[ -43 -283 -163  565  -81 -141  203 -222   -7   -7  -56   28  -45   88
   -9  108   36 -138  -21   77    9  -54 -348  -33 -117  216   56   49
  103 -181  248  -55] : 3
[ -89 -306 -223  578  -57 -137  197 -154 -157  -76  -37 -131   21   31
   23  136   38 -118  -32   25 -138 -191 -210   77  -31  160  127  113
  116  -74  154 -132] : 7
[  13 -212  -17   72  199   -5  -91    8   62  142  -97 -166  -80  -85
  117 -268  -64   66  -41 -118  189  131  222   84  134 -202  -20  166
  -30  -37    5 -114] : 5
[ 428 -677 -125  -19  178  725 -242  487 -299 -178 -143   17  157  213
  327  685  222  325 -457  435  133 -349    9 -133 -117  522 -140   23
 -324 -507 -240  556] : 1
[ 302 -140 -218  744 -250  267 -135  -16  226 -154 -349  212  103   69
  179  338 -139  146 -238  382 -380   83   31 -498  366 -232 -265 -373
  -71  -99  -67  603] : 1
[ -26   59  -76  345 -349 -430   73  -70  -15  -62 -119  112  425   40
 -122  179  242 -247  -97   48  130  301 -184  -36   -6  232  -69  163
  379  186  243  220] : 8
[ -69 -228 -109  470  -35 -148  183 -107 -126  -58 -118  -48   21   55
   16   62   93  -80    9   38 -120  -99 -322   40  -15  313   89   83
  233 -155  178  -30] : 4
[-148  345    7  352   44 -212  -88  185  241   29   65  434   44  594
  413 -194 -245   90  472  321  437 -697 -881 -270  164  200 -294   -7
  395  600   -8 -282] : 0
[  78   -6  233 -444 -184   -8  180  204 -148  128  345  220  -69   74
 -162  -40   87 -363 -206 -351  106  440  302  -40  155   10 -104 -213
  150  347  -78  469] : 6
[ -75 -256 -187  534  -11 -138  224 -174   22 -131 -107  -55  -26   97
  -25   97   11  -65   88   53  -23 -192 -282  -49  -82  165   70  106
  126 -106  219 -159] : 7
[-125 -285 -167  509  -41 -219  194 -277  -31   -3 -113 -105  -64   -7
   88   35  -43 -122   69   90    0  -40 -322   28 -114  199   63  107
  180  -82  254 -214] : 3
[ -24 -109  -60  258  147   21 -188  -48  217   53  -85 -311  -46  -92
  115 -338 -185 -116   -4 -124  117  189  107   19  214 -182   35  193
 -102  135  -74  -65] : 0
[ -23  107 -492  475  -30 -199  -39  112 -156   76 -295  175   -4 -211
  -15  182   66   38  -52  -64 -496 -195 -397 -349  212 -114  -13  -16
   13 -172  256   -8] : 3
[ -25   96 -186  347 -281 -544  -42 -318  146 -122   11  -70   12  -71
  -56   34  -18 -176 -146  166  -16  318 -214  -79    9  311  -69  130
  485    2  129  207] : 6
[ -80  -31 -114  332   88  -98 -146  -76  210   34 -139 -189  -91 -185
  -50 -343  -26  -27   11 -129   29  222   33  -23  135 -175   83  139
  -42   60   17  -74] : 8
[-264  125 -126  -32   38 -126   -2  104  -55   91  509 -155   66   68
   -7 -279 -110    2 -142 -111   34  -51   74  143  187   -9  102   94
   14   65 -140 -158] : 8
[   6  127  102  228 -226  378   31  -89  155  -61 -394  123  469  -76
  172   32  -21   26  246   63  -29 -467 -476   -5  274 -120 -275 -188
   89  256   72 -265] : 5
[-188  164  -78 -231  -11 -356   62   70  -14  124  458  -98   29  -93
   83 -162  -41   77 -255  -65  -90  107  -13  128  -11   36  160  121
   46  -32  -39 -121] : 4
[ 154  550 -181  -65 -110  343 -318  358  242  -67   24  266  194   94
 -321 -241  419  -52  -91 -574  -50 -311 -297 -248  123  256   99   65
  253  278 -128  -66] : 4
[ -55  -80 -161  211  156 -148 -169  -60  172   15 -121 -225 -118 -204
   54 -279  -89  -32  -45  -58   65  173  156   72  102 -153   26  163
   -7   25  -40 -167] : 2
[ -74  165 -180  473 -261 -248  214   16 -223 -108  -44  121  448   51
 -294  270  293 -227 -162  -44 -122 -127 -362 -131   44  246   11  100
   45   20  258  139] : 8
[-293   47 -213  615 -377 -368   87 -149   82  -73 -176  128  482 -165
 -254 -160   92 -246 -214 -106 -100  269 -430  -37    1  196   13   66
  -42  261  195  158] : 8
[  -3  116 -336  273 -378 -332 -131 -211  219 -218 -265  107  121  -61
  352  111 -160 -142  -89  264  -23  487 -600 -674  -51  178 -102   25
  626  334  298  378] : 3
[-243  100   45 -426  -25  -47  170   35 -141  188  561  -90   13  -35
  115 -381  -32  117 -139  -77   14   95  102  367  -55  123  172  120
  -18   32 -132   -4] : 6
[ -29   73 -207  130  -67 -145   86  -83  -26   52   86  250  457   38
 -189 -170  285  129 -407   -1 -204  217 -354   21 -111  337   49  114
 -120 -151  108  340] : 0
[ -85 -245  -38  300  128 -246 -150  -62   50   95 -248 -192 -160 -115
  169 -214  -81 -104   31    9  123  211   33  139   46 -202   37  130
   68   28   28 -223] : 8
[  77  210 -196  329 -349 -547  -61  -30  126  133 -331  177 -134 -564
  110  449  275 -102  498 -233 -106   46 -163 -186 -397   17  289  101
  236   50  344  -80] : 0
[ -61  210   -9 -615  365  602 -158  221 -277  347   41  354   42  636
  -30 -108  178  404  606  146   95 -467  222  497  -40 -398  122  -69
 -676 -331 -132 -233] : 5
[   3  102 -112  263 -240 -107    8 -351  -99 -113 -444  231  361   75
 -259  -24  273 -141 -114   91  -74  309 -214  219  -68  479 -137  159
  195  -79  139  277] : 2
[-102   81 -110  474 -298 -384  110 -121   55  -39  -39   35  256 -187
 -231 -107  314 -139 -198   43 -255  159 -349  -81  -44  258    7    0
  287  118  170  289] : 3
[-147 -219 -177  464 -221 -215  153    7 -145  -14 -455  167  283 -175
    6  316  116    9  236  252 -175  -51  -84  -30  -32 -135 -184 -141
  -12   88  220   10] : 5
[  23 -258  -53  201  233 -198 -150 -101  172   71 -151  -91  -42  -12
   92 -297  -71   58 -118  -19  159  259   98   98   88 -132  -13  171
  -23   67   12   -7] : 7
[  79 -132   -7  207  146  -84  -66  -77  200  142  -98 -110 -148 -119
    8 -259  -35  105 -152  -58   70  238  153  155   68  -83   50  265
 -102  -95  -21  -60] : 2
[ -54  277  -98 -245  441   88  186 -105 -235  -48   58  205  247  142
  294 -616  325  481 -271  353  -56  -79   48  427  -28  117  -76  -48
 -255 -488  -44  493] : 7
[-122  -10  345 -444   64 -178   17  321 -323  117  150 -184 -119   75
  438  -31 -331    2 -406  158 -226 -352   -6  264   59  -70 -100 -180
   72 -363 -288 -136] : 5
[ 468    8  120 -348  165  878 -121 -256  -60  310  119 -169 -862  351
  248 -200   90  301 -286 -162 -236  -88  585  332  217  -48  343  232
 -418 -195 -417  131] : 0
[ -94  -50  -57  142  245 -261 -123   53   96  152 -177 -277 -114 -176
   57 -463  -35  -15  -23 -109  176  214  204  195  108 -198    3  296
  -85  -48   18 -114] : 5
[-172  184  183 -324 -140 -272   35 -160 -200  170  448  -35  189    6
  117  -84    6  -37    9   86  130  247   50  206  -46   69   43  119
  230  180  -49   75] : 0
[-164   25  184 -281   74 -215   37  248 -228   63  106 -130   56  -26
  143  -52 -223   22 -294  186 -246 -109 -186  146   77   97 -169  -81
   39 -403 -149  -66] : 1
[ -93  265  225 -280  120 -282   -3  350 -120    7  209 -305  -18 -167
  210  -11 -236 -163 -150   41 -132 -319  -46  215   77  -46  -53  -53
   65 -202 -216 -248] : 2
[-149 -144  262 -356   92 -230    9  147   -5   32  185 -110   10    8
  132    8 -232    4 -250  245  -99    4 -260   45   25 -134 -127 -175
   62 -255 -106 -180] : 4
[-126 -257  196 -198  -35  207  130  223 -191  -19 -110   14  -85   78
  175   42 -265   44 -385  254 -290 -291 -242  190  -62   11 -192 -177
 -163 -354 -237 -212] : 6
[  -1 -219  -27  134  222  -67 -105  -54   80   96 -122 -251 -120 -106
   71 -275  -71  -60  -32  -51   77  253  188   86  108 -149    1  112
    9  -38   19  -42] : 3
[ -45 -276 -254   38 -103    6   95 -116  157 -204 -303  111  197  -77
  484  328   25  205  251  384  117 -151 -665 -435 -236 -190  -49    7
  465  -36  425 -337] : 7
[-180  -39   51 -280  200  -80  -66  101  -99   64  131 -159  -28  152
  171 -285 -283  -30 -221   90 -156  -44 -344  108   69   92  -49   13
   36 -250 -150 -160] : 0
[-159 -217 -170  479 -165 -186  290 -218   11  -59   76  -52 -121  -43
  -41   29   55  -81  -42  -72  -71  -34 -187   -4 -105  282  196   95
  118 -115  187  -74] : 4
[-200  -17  -79 -306  138 -269   26 -193 -163   25  443   10 -128   22
  140 -232 -117   78 -298  -47   22   79  151  110 -110   52   77  -71
   16   84 -130  -82] : 7
[ -96 -317 -168 -220 -488   34   16 -282  105  -76  169  556   84  -96
  214  338   54  -82 -128  139  184  424 -412 -450  -14  -97 -232 -443
  552   57  213  212] : 4
[-241    1  238 -539  214   91  163  368 -241   30  247  -86   28   50
   23 -206 -170   94 -228   59 -132 -284 -112  107  -68  -18 -113 -165
 -211 -322 -205 -151] : 5
[-177  500 -147  -49 -366 -553  184 -488 -243 -150 -100  177  226 -462
  219   61  155 -210   33 -261 -273   95   60   31 -346  389  188 -318
  337   85  254  230] : 3
[ -38 -295 -132  570  -10 -111  202 -119 -104  -53 -114   99   38  185
  -57  172   30  -56   67   20  -97 -158 -322  -23  -69  306   71    0
  126 -113  183 -110] : 4
[ -97  -76 -248 -258   24  451  149  169   24 -132   58   34  395 -129
  -56   62  277   53  238    5 -155 -304 -618 -312   37 -154  111 -247
 -209  -39  273   50] : 6
[ -26  -78   27 -170  -63  383 -111  158    9  -15 -294  360   95  298
  -55  229  156  278  296  205  -62 -742 -299   28  246  129 -199 -243
  -92 -179  -28   73] : 6
[-171 -123   95  240 -371  -88  373 -138 -133  -25 -636  435    6   43
  265  203  -50  244  112  526 -298 -123 -444   76 -389  135 -181  -84
   10    8  151  -86] : 6
[  59  111 -299  306 -337 -342   80 -137  -80  -40  148  120  377  -52
 -196  258  154 -112 -322   36 -143  311 -273 -327  146  218 -116   83
  309  147  227  384] : 5
[ -81 -180  100  152  207  -62  -41  -40   28  141  -68 -175  -65   -1
  118 -382 -163  -51   32 -136  136  174  215  154  102 -157   60   57
 -133  -39  -16  -78] : 1
[ -11 -205  -79   85  255  108  -60   65   -6   84 -136 -154 -245  -68
  156 -312  -93   -4  -74 -124    7  205  236  118  128 -193   45   27
 -128 -129  -79  -43] : 8
[ 345   88  512  -83 -306 -482   74 -131  142  225    6  -18  -54 -178
  510  462   72 -272  121   96  163   -7    8  209  177 -249  -76 -246
  416  485   82  -58] : 8
[ -33  126   -1 -302   44  -49  122 -184   45   40 -562  595  -61 -104
  549 -243  -11   92   55    4   29 -110 -401  373 -278  450 -231 -331
 -162 -120   30   36] : 0
[ -86 -185  -28  125  150  -75  -78    4   25   68  -42 -172 -128  -66
   44 -242 -121  -63  -24 -110   96  301  141  -11  182 -150   40  147
   10   -5   15   23] : 4
[ -35   97  160  175 -130 -853  162   84  164  151 -600 -147   61 -271
  465  246   -2  -23  458  311  178 -171   83  451 -133 -102  -86  267
   38  471  240 -415] : 6
[-158  -37  124 -217  189 -219   99  261 -197  -46   92  -79  -15   94
   79  -21 -172  -44 -267  161 -325 -294 -204   72  -39 -122  -80 -238
 -100 -174 -153 -195] : 7
[-165   79   89 -557  309 -550 -189    6  187  253 -381 -359 -619 -272
  339 -418  283  298   40   52 -281 -536  -60  438  -75 -248  405  143
 -208 -254   35 -475] : 2
[ 207  899 -157  105 -247 -394 -335  -14   75  128  244  303  -29 -241
  316  -31  203  -14   37 -186  360   85  283 -111   17 -141   18  126
  344  179  -24  318] : 5
[ -94 -292  -93  417  -48 -143  255 -132 -123   14    8 -221   34   52
  -40  127   42 -126   29   72  -89 -145 -234   49   20  170   86  123
   24  -45  193 -220] : 1
[-110 -165  -84   93  198   31 -132   99   32   85   -3 -263 -125 -156
  105 -433 -123  -41 -138 -162  101  380  126   73  180 -116   75  259
  -27  -54  -63   38] : 4
[ -28  171 -152  318 -209 -306   16 -100   90    8   61   36  262  -82
 -403    2  276  -68 -145   28  -72  147 -350 -108  180  348 -107  217
  228  -42  200  337] : 3
